Below is a small trained network, with its code and all its weights. Each question gives an input and a target symbol and asks what happens when units are switched off, that is, made to give their printed mean instead of their output.

import numpy as np


def w(rows, s, z=0):
    codes = np.array(rows[::2]) - 128.0
    scale = np.full(codes.shape[1], s)
    scale[-1] = z or s
    return codes * scale


def norm(h):
    return h / np.sqrt((h * h).mean(-1, keepdims=True) + 1e-5)


def f(y):
    return y / 2 * (1 + np.tanh(0.7978845608 * (y + 0.044715 * y**3)))


def softmax(a):
    e = np.exp(a - a.max(-1, keepdims=True))
    return e / e.sum(-1, keepdims=True)


def log_softmax(a):
    a = a - a.max(-1, keepdims=True)
    return a - np.log(np.exp(a).sum(-1, keepdims=True))


def net(x, mask):
    ids = ['αελξσφω'.index(c) for c in x.split()]
    T = len(ids)
    res = E[ids] + P[:T]
    u = 0
    for l in range(3):
        r = norm(res)
        for j in range(2):
            rows = slice(2 * j, 2 * j + 2)
            q, k, v = (r @ M[l][rows].T for M in (Q, K, V))
            z = softmax(np.where(np.tri(T) > 0, q @ k.T / 2**0.5, -1e9)) @ v
            o = O[l][rows]
            res = res + np.where(mask[u + j], z, o[:, -1]) @ o[:, :-1]
        u += 2
        y = f(norm(res) @ A[l][:, :-1].T + A[l][:, -1])
        res = res + np.where(mask[u : u + 8], y, B[l][:, -1]) @ B[l][:, :-1]
        u += 8
    return log_softmax(norm(res)[-1] @ U[:, :-1].T + U[:, -1])


Q, K, V, O, A, B = {}, {}, {}, {}, {}, {}
E = w([
[113,164,135],'α',
[59,92,146],'ε',
[154,126,5],'λ',
[161,166,134],'ξ',
[69,92,132],'σ',
[223,113,139],'φ',
[23,202,82],'ω',
],0.02)
P = w([
[109,81,188],'0',
[122,253,40],'1',
[115,232,52],'2',
[113,229,61],'3',
[120,223,56],'4',
[115,218,68],'5',
[120,218,67],'6',
],0.0055)
Q[0] = w([
[61,163,88],'L0H1',
[15,138,200],'L0H1',
[83,136,254],'L0H2',
[79,32,171],'L0H2',
],0.01)
K[0] = w([
[167,155,151],'L0H1',
[152,228,210],'L0H1',
[76,122,254],'L0H2',
[142,39,219],'L0H2',
],0.0094)
V[0] = w([
[163,146,148],'L0H1',
[139,144,185],'L0H1',
[202,254,155],'L0H2',
[178,173,20],'L0H2',
],0.0068)
O[0] = w([
[28,155,243,125],'L0H1',
[117,57,184,115],'L0H1',
[55,152,253,222],'L0H2',
[101,191,155,253],'L0H2',
],0.0048,0.0033)
A[0] = w([
[115,132,125,96],'L0N1',
[123,129,107,79],'L0N2',
[254,118,145,189],'L0N3',
[185,200,190,195],'L0N4',
[135,88,106,23],'L0N5',
[124,175,58,58],'L0N6',
[126,43,162,2],'L0N7',
[223,81,188,50],'L0N8',
],0.011,0.0044)
B[0] = w([
[125,123,131,123],'L0N1',
[93,127,133,119],'L0N2',
[247,47,115,227],'L0N3',
[254,139,104,253],'L0N4',
[141,182,107,110],'L0N5',
[24,140,141,155],'L0N6',
[59,221,47,119],'L0N7',
[114,27,118,168],'L0N8',
],0.0066)
Q[1] = w([
[138,221,160],'L1H1',
[172,212,71],'L1H1',
[8,1,182],'L1H2',
[29,107,242],'L1H2',
],0.0063)
K[1] = w([
[138,188,180],'L1H1',
[128,193,90],'L1H1',
[193,117,201],'L1H2',
[136,117,254],'L1H2',
],0.011)
V[1] = w([
[52,138,239],'L1H1',
[1,120,166],'L1H1',
[209,159,249],'L1H2',
[156,195,42],'L1H2',
],0.005)
O[1] = w([
[82,103,191,79],'L1H1',
[100,254,245,98],'L1H1',
[108,41,119,4],'L1H2',
[199,201,64,198],'L1H2',
],0.0045,0.0025)
A[1] = w([
[134,89,113,71],'L1N1',
[91,171,102,108],'L1N2',
[161,107,61,119],'L1N3',
[184,124,172,83],'L1N4',
[159,148,13,154],'L1N5',
[84,136,88,2],'L1N6',
[141,254,175,100],'L1N7',
[211,154,177,107],'L1N8',
],0.0092,0.0051)
B[1] = w([
[134,155,143,106],'L1N1',
[101,76,115,169],'L1N2',
[129,68,199,169],'L1N3',
[188,178,47,143],'L1N4',
[106,38,210,253],'L1N5',
[127,123,127,113],'L1N6',
[123,75,253,217],'L1N7',
[241,142,107,200],'L1N8',
],0.0059,0.0041)
Q[2] = w([
[137,8,76],'L2H1',
[72,120,2],'L2H1',
[173,245,81],'L2H2',
[181,229,161],'L2H2',
],0.013)
K[2] = w([
[158,7,58],'L2H1',
[111,114,74],'L2H1',
[104,179,60],'L2H2',
[114,236,88],'L2H2',
],0.015)
V[2] = w([
[161,32,63],'L2H1',
[75,56,143],'L2H1',
[93,52,194],'L2H2',
[112,255,96],'L2H2',
],0.0066)
O[2] = w([
[219,187,62,173],'L2H1',
[162,117,83,105],'L2H1',
[137,2,110,176],'L2H2',
[25,220,36,2],'L2H2',
],0.0063,0.00039)
A[2] = w([
[157,145,116,89],'L2N1',
[193,171,133,2],'L2N2',
[234,145,155,116],'L2N3',
[155,239,161,181],'L2N4',
[102,188,87,173],'L2N5',
[160,179,122,34],'L2N6',
[169,82,101,242],'L2N7',
[89,104,253,185],'L2N8',
],0.014,0.0051)
B[2] = w([
[77,134,152,132],'L2N1',
[7,23,240,151],'L2N2',
[33,108,90,255],'L2N3',
[155,57,150,220],'L2N4',
[187,129,164,182],'L2N5',
[56,88,217,125],'L2N6',
[150,171,152,255],'L2N7',
[165,161,145,243],'L2N8',
],0.013,0.0061)
U = w([
[45,222,97,229],'α',
[52,21,182,103],'ε',
[60,94,24,200],'λ',
[92,148,140,145],'ξ',
[214,26,91,103],'σ',
[181,249,29,128],'φ',
[214,212,239,3],'ω',
],0.014,0.0063)

Each question gives the input, a string of symbols that net reads in full, and the target symbol t.
The units are the heads (2 rows each of Q, K, V and O) and the neurons (one row each of A and B). Each row of codes is followed by its name. A weight is (code - 128) times the scale printed after its matrix; where a second scale follows, it is the last column's (O, A, B and U).
mask holds one flag per unit, layer by layer, with each layer's heads first. A switched-off unit (its flag False) gives its mean, the last column of its rows in O or B, instead of its output. The means were averaged over made-up inputs and are rounded, as every weight is.
A unit's drop is (log p(t) with every unit on - log p(t) with that unit switched off) / (log p(t) with every unit on - log p(t) with every unit switched off).
The circuit of an input: a set's keep is (log p(t) with only the set's units on - log p(t) with every unit switched off) / (log p(t) with every unit on - log p(t) with every unit switched off). Starting from the 12 units with the biggest drops (on a tie, the unit counted first), units are removed one at a time, each time the one whose removal leaves the highest keep (on an exact tie, the one counted first), for as long as the keep stays at least 0.8.
units of the circuit, in order: the units of the circuit, biggest drop first
unit that matters most: the unit with the biggest drop
top k neurons: the k neurons with the biggest drops, biggest first
top k neurons in layer l: the k neurons of layer l with the biggest drops, biggest first
heads that matter: for each layer, one digit per head in row order, 1 if its drop is at least 0.15 and else 0, layers parted by /
drop of u: that unit's drop, to one decimal
input ω φ φ σ, target α: top 3 neurons : (L2N4, L0N4, L0N3)
input φ λ σ ε, target ω: unit that matters most : L2H2
input ε φ σ, target λ: units of the circuit, in order : (L0H2, L0N4, L2N4, L2H1)
input λ σ ε, target φ: top 4 neurons : (L0N3, L0N4, L2N4, L2N3)
input ε ξ φ ε, target λ: top 2 neurons in layer 0 : (L0N4, L0N3)
input φ ω ω ε, target ω: top 2 neurons : (L2N8, L2N3)
input λ φ α ξ ε, target φ: heads that matter : 00 / 00 / 10
input ω α σ, target α: top 3 neurons : (L0N4, L0N3, L2N4)
input φ α φ φ φ ω σ, target ω: heads that matter : 00 / 00 / 01
input ω φ ω ε, target α: top 2 neurons in layer 1 : (L1N7, L1N5)
input ε ε ε λ α ε σ, target λ: top 3 neurons : (L1N7, L0N3, L0N4)
input λ ξ λ φ λ σ, target φ: top 2 neurons in layer 2 : (L2N4, L2N3)
input φ σ σ, target ω: heads that matter : 00 / 10 / 01
input λ φ σ, target φ: unit that matters most : L1N5
input ε σ ε, target λ: top 3 neurons in layer 0 : (L0N3, L0N4, L0N7)
input σ φ ε ε, target σ: drop of L1N5 : 0.1
input ω ε ε ε, target α: drop of L1H1 : 0.7
input σ σ ξ φ ε, target σ: drop of L2N3 : 0.6
input φ φ ξ, target ε: drop of L0N4 : 0.4
